Here is a tiny trained network, its code and every weight. The questions are about switching its units off for an input and a class, where a switched-off unit gives its printed mean instead of its output.

import numpy as np


def w(rows, s, z=0):
    codes = np.array(rows[::2]) - 128.0
    scale = np.full(codes.shape[1], s)
    scale[-1] = z or s
    return codes * scale


def norm(h):
    return h / np.sqrt((h * h).mean(-1, keepdims=True) + 1e-5)


def f(y):
    return np.maximum(y, 0)


def log_softmax(a):
    a = a - a.max(-1, keepdims=True)
    return a - np.log(np.exp(a).sum(-1, keepdims=True))


def net(x, mask):
    res = np.array(x, float).reshape(1, 3) / 4 @ E
    u = 0
    for l in range(3):
        y = f(norm(res) @ A[l][:, :-1].T + A[l][:, -1])
        res = res + np.where(mask[u : u + 4], y, B[l][:, -1]) @ B[l][:, :-1]
        u += 4
    return log_softmax(norm(res)[-1] @ U[:, :-1].T + U[:, -1])


A, B = {}, {}
E = w([
[162,254,97],'x0',
[43,78,146],'x1',
[107,130,63],'x2',
],0.0091)
A[0] = w([
[168,39,97,126],'0.n0',
[99,59,152,3],'0.n1',
[1,58,144,146],'0.n2',
[210,149,11,196],'0.n3',
],0.0095,0.0036)
B[0] = w([
[61,57,135,180],'0.n0',
[117,107,201,168],'0.n1',
[33,211,63,254],'0.n2',
[243,1,176,222],'0.n3',
],0.0085,0.007)
A[1] = w([
[214,160,146,131],'1.n0',
[114,254,119,240],'1.n1',
[157,68,203,83],'1.n2',
[92,121,157,5],'1.n3',
],0.0087,0.0025)
B[1] = w([
[130,132,179,253],'1.n0',
[205,190,207,247],'1.n1',
[175,109,109,201],'1.n2',
[1,52,129,150],'1.n3',
],0.0096,0.0037)
A[2] = w([
[186,98,103,68],'2.n0',
[133,35,41,252],'2.n1',
[91,205,1,153],'2.n2',
[240,153,34,140],'2.n3',
],0.0066,0.0029)
B[2] = w([
[87,15,148,168],'2.n0',
[184,225,149,252],'2.n1',
[248,142,40,191],'2.n2',
[115,2,222,228],'2.n3',
],0.0081,0.0035)
U = w([
[2,109,119,244],'0',
[168,110,138,252],'1',
[154,149,90,4],'2',
[121,142,87,4],'3',
[89,185,39,115],'4',
[153,79,141,112],'5',
[125,187,139,181],'6',
],0.014,0.004)

Each question gives the input, the list of numbers given to net, and the class t.
The units are the neurons (one row each of A and B). Each row of codes is followed by its name. A weight is (code - 128) times the scale printed after its matrix; where a second scale follows, it is the last column's (A, B and U).
mask holds one flag per neuron, layer by layer. A switched-off neuron (its flag False) gives its mean, the last column of its row in B, instead of its output. The means were averaged over made-up inputs and are rounded, as every weight is.
A unit's drop is (log p(t) with every unit on - log p(t) with that unit switched off) / (log p(t) with every unit on - log p(t) with every unit switched off).
The circuit of an input: a set's keep is (log p(t) with only the set's units on - log p(t) with every unit switched off) / (log p(t) with every unit on - log p(t) with every unit switched off). Starting from all 12 units, units are removed one at a time, each time the one whose removal leaves the highest keep (on an exact tie, the one counted first), for as long as the keep stays at least 0.8.
circuit, biggest first: the units of the circuit, biggest drop first
most important unit: the unit with the biggest drop
top k neurons: the k neurons with the biggest drops, biggest first
top k neurons in layer l: the k neurons of layer l with the biggest drops, biggest first
drop when u is switched off: that unit's drop, to one decimal
input [2,7,-2], class 6: top neuron in layer 1 : 1.n1
input [8,-2,7], class 1: circuit, biggest first : 0.n3, 2.n3
input [8,2,7], class 1: top 2 neurons : 0.n3, 0.n2
input [-7,0,-3], class 0: circuit, biggest first : 0.n3, 0.n2
input [8,5,3], class 1: circuit, biggest first : 0.n2, 0.n3
input [-4,-1,-7], class 0: circuit, biggest first : 0.n3, 1.n1
input [-8,-2,0], class 0: circuit, biggest first : 0.n3, 0.n2
input [-3,1,5], class 4: top 2 neurons in layer 2 : 2.n2, 2.n3
input [-3,7,8], class 4: top 2 neurons : 0.n2, 2.n2
input [8,8,5], class 1: top 2 neurons in layer 0 : 0.n2, 0.n0
input [-1,6,7], class 4: top 2 neurons : 2.n2, 0.n2
input [-3,6,6], class 4: top 2 neurons in layer 0 : 0.n2, 0.n3
input [7,-2,1], class 1: top 2 neurons in layer 0 : 0.n3, 0.n2
input [-1,4,7], class 4: most important unit : 2.n2
input [0,4,7], class 4: drop when 2.n2 is switched off : 0.1
input [4,7,2], class 4: drop when 0.n1 is switched off : 0.0
input [3,6,4], class 4: drop when 2.n2 is switched off : 0.1
input [6,-7,8], class 1: drop when 0.n3 is switched off : 0.2
input [0,3,-6], class 0: top 2 neurons in layer 2 : 2.n1, 2.n2
input [8,7,8], class 1: most important unit : 0.n2
